Here is a tiny trained network, its code and every weight. The questions are about switching its units off for an input and a class, where a switched-off unit gives its printed mean instead of its output.

import numpy as np


def w(rows, s, z=0):
    codes = np.array(rows[::2]) - 128.0
    scale = np.full(codes.shape[1], s)
    scale[-1] = z or s
    return codes * scale


def norm(h):
    return h / np.sqrt((h * h).mean(-1, keepdims=True) + 1e-5)


def f(y):
    return np.maximum(y, 0)


def log_softmax(a):
    a = a - a.max(-1, keepdims=True)
    return a - np.log(np.exp(a).sum(-1, keepdims=True))


def net(x, mask):
    res = np.array(x, float).reshape(1, 3) / 4 @ E
    u = 0
    for l in range(4):
        y = f(norm(res) @ A[l][:, :-1].T + A[l][:, -1])
        res = res + np.where(mask[u : u + 3], y, B[l][:, -1]) @ B[l][:, :-1]
        u += 3
    return log_softmax(norm(res)[-1] @ U[:, :-1].T + U[:, -1])


A, B = {}, {}
E = w([
[100,88,3,138,173,94,150,118,110,148,34],'x0',
[127,132,128,132,129,133,126,128,129,124,123],'x1',
[210,124,117,129,239,121,114,125,155,139,134],'x2',
],0.015)
A[0] = w([
[78,117,3,140,169,115,170,142,92,145,11,136],'0.n0',
[102,155,200,104,56,149,120,101,96,102,173,116],'0.n1',
[127,124,141,111,97,106,115,100,149,100,109,2],'0.n2',
],0.0047,0.0036)
B[0] = w([
[137,14,200,114,115,78,85,72,119,116,63,254],'0.n0',
[188,96,2,144,170,151,213,209,107,157,66,187],'0.n1',
[138,94,99,118,162,104,168,135,163,123,209,128],'0.n2',
],0.0074,0.0089)
A[1] = w([
[130,136,143,158,101,126,104,106,91,133,147,81],'1.n0',
[139,153,161,144,193,106,75,72,144,128,111,98],'1.n1',
[35,254,122,153,39,177,165,165,95,118,188,1],'1.n2',
],0.0067,0.0038)
B[1] = w([
[107,92,69,127,128,172,139,164,98,124,171,134],'1.n0',
[175,127,144,122,100,134,145,191,158,105,160,242],'1.n1',
[206,2,31,90,144,118,253,217,128,166,70,254],'1.n2',
],0.007,0.0038)
A[2] = w([
[7,131,135,127,73,108,111,94,113,122,116,31],'2.n0',
[63,133,125,127,99,108,122,106,115,133,106,48],'2.n1',
[128,126,85,137,147,119,109,112,133,121,88,4],'2.n2',
],0.017,0.004)
B[2] = w([
[47,102,141,185,121,253,71,83,28,60,161,255],'2.n0',
[88,135,149,153,147,208,103,98,106,117,222,225],'2.n1',
[136,111,94,120,133,108,160,161,125,127,109,247],'2.n2',
],0.016,0.0064)
A[3] = w([
[104,82,79,125,97,94,180,171,150,122,114,144],'3.n0',
[79,104,143,131,2,151,188,167,66,130,108,168],'3.n1',
[159,247,145,141,162,131,79,115,187,137,184,3],'3.n2',
],0.0095,0.0032)
B[3] = w([
[170,197,158,113,105,120,160,154,163,147,141,224],'3.n0',
[64,157,122,95,3,114,170,124,166,125,73,254],'3.n1',
[92,194,149,180,154,194,91,87,106,77,186,180],'3.n2',
],0.011,0.0093)
U = w([
[115,170,153,93,12,139,210,170,168,130,117,199],'0',
[171,205,186,161,185,189,97,129,148,89,222,161],'1',
[91,148,137,124,133,100,95,120,135,138,133,49],'2',
[103,134,139,120,117,73,90,93,142,140,155,28],'3',
[84,151,136,114,139,79,99,124,108,171,155,3],'4',
[116,138,136,119,124,102,104,108,117,163,145,25],'5',
[9,79,115,149,87,203,86,63,56,88,99,173],'6',
[211,83,84,115,201,17,139,126,149,140,69,178],'7',
],0.015,0.0057)

Each question gives the input, the list of numbers given to net, and the class t.
The units are the neurons (one row each of A and B). Each row of codes is followed by its name. A weight is (code - 128) times the scale printed after its matrix; where a second scale follows, it is the last column's (A, B and U).
mask holds one flag per neuron, layer by layer. A switched-off neuron (its flag False) gives its mean, the last column of its row in B, instead of its output. The means were averaged over made-up inputs and are rounded, as every weight is.
A unit's drop is (log p(t) with every unit on - log p(t) with that unit switched off) / (log p(t) with every unit on - log p(t) with every unit switched off).
The circuit of an input: a set's keep is (log p(t) with only the set's units on - log p(t) with every unit switched off) / (log p(t) with every unit on - log p(t) with every unit switched off). Starting from all 12 units, units are removed one at a time, each time the one whose removal leaves the highest keep (on an exact tie, the one counted first), for as long as the keep stays at least 0.8.
units of the circuit, in order: the units of the circuit, biggest drop first
top k neurons: the k neurons with the biggest drops, biggest first
drop of u: that unit's drop, to one decimal
input [-1,0,1], class 1: units of the circuit, in order : [2.n0, 3.n1]
input [-2,-8,-1], class 0: top neuron : [2.n0]
input [-1,6,1], class 1: top 2 neurons : [2.n0, 0.n0]
input [1,-5,2], class 7: top 2 neurons : [2.n0, 3.n1]
input [0,-2,-8], class 0: top 3 neurons : [1.n2, 0.n0, 0.n1]
input [0,2,2], class 1: top 2 neurons : [0.n0, 0.n1]
input [-2,0,-6], class 0: top 2 neurons : [1.n2, 0.n0]
input [1,-3,5], class 7: top 2 neurons : [2.n0, 2.n1]
input [1,2,4], class 7: drop of 1.n0 : 0.0
input [-2,-2,-1], class 0: drop of 2.n0 : 0.1
input [2,5,2], class 7: drop of 2.n0 : 0.2
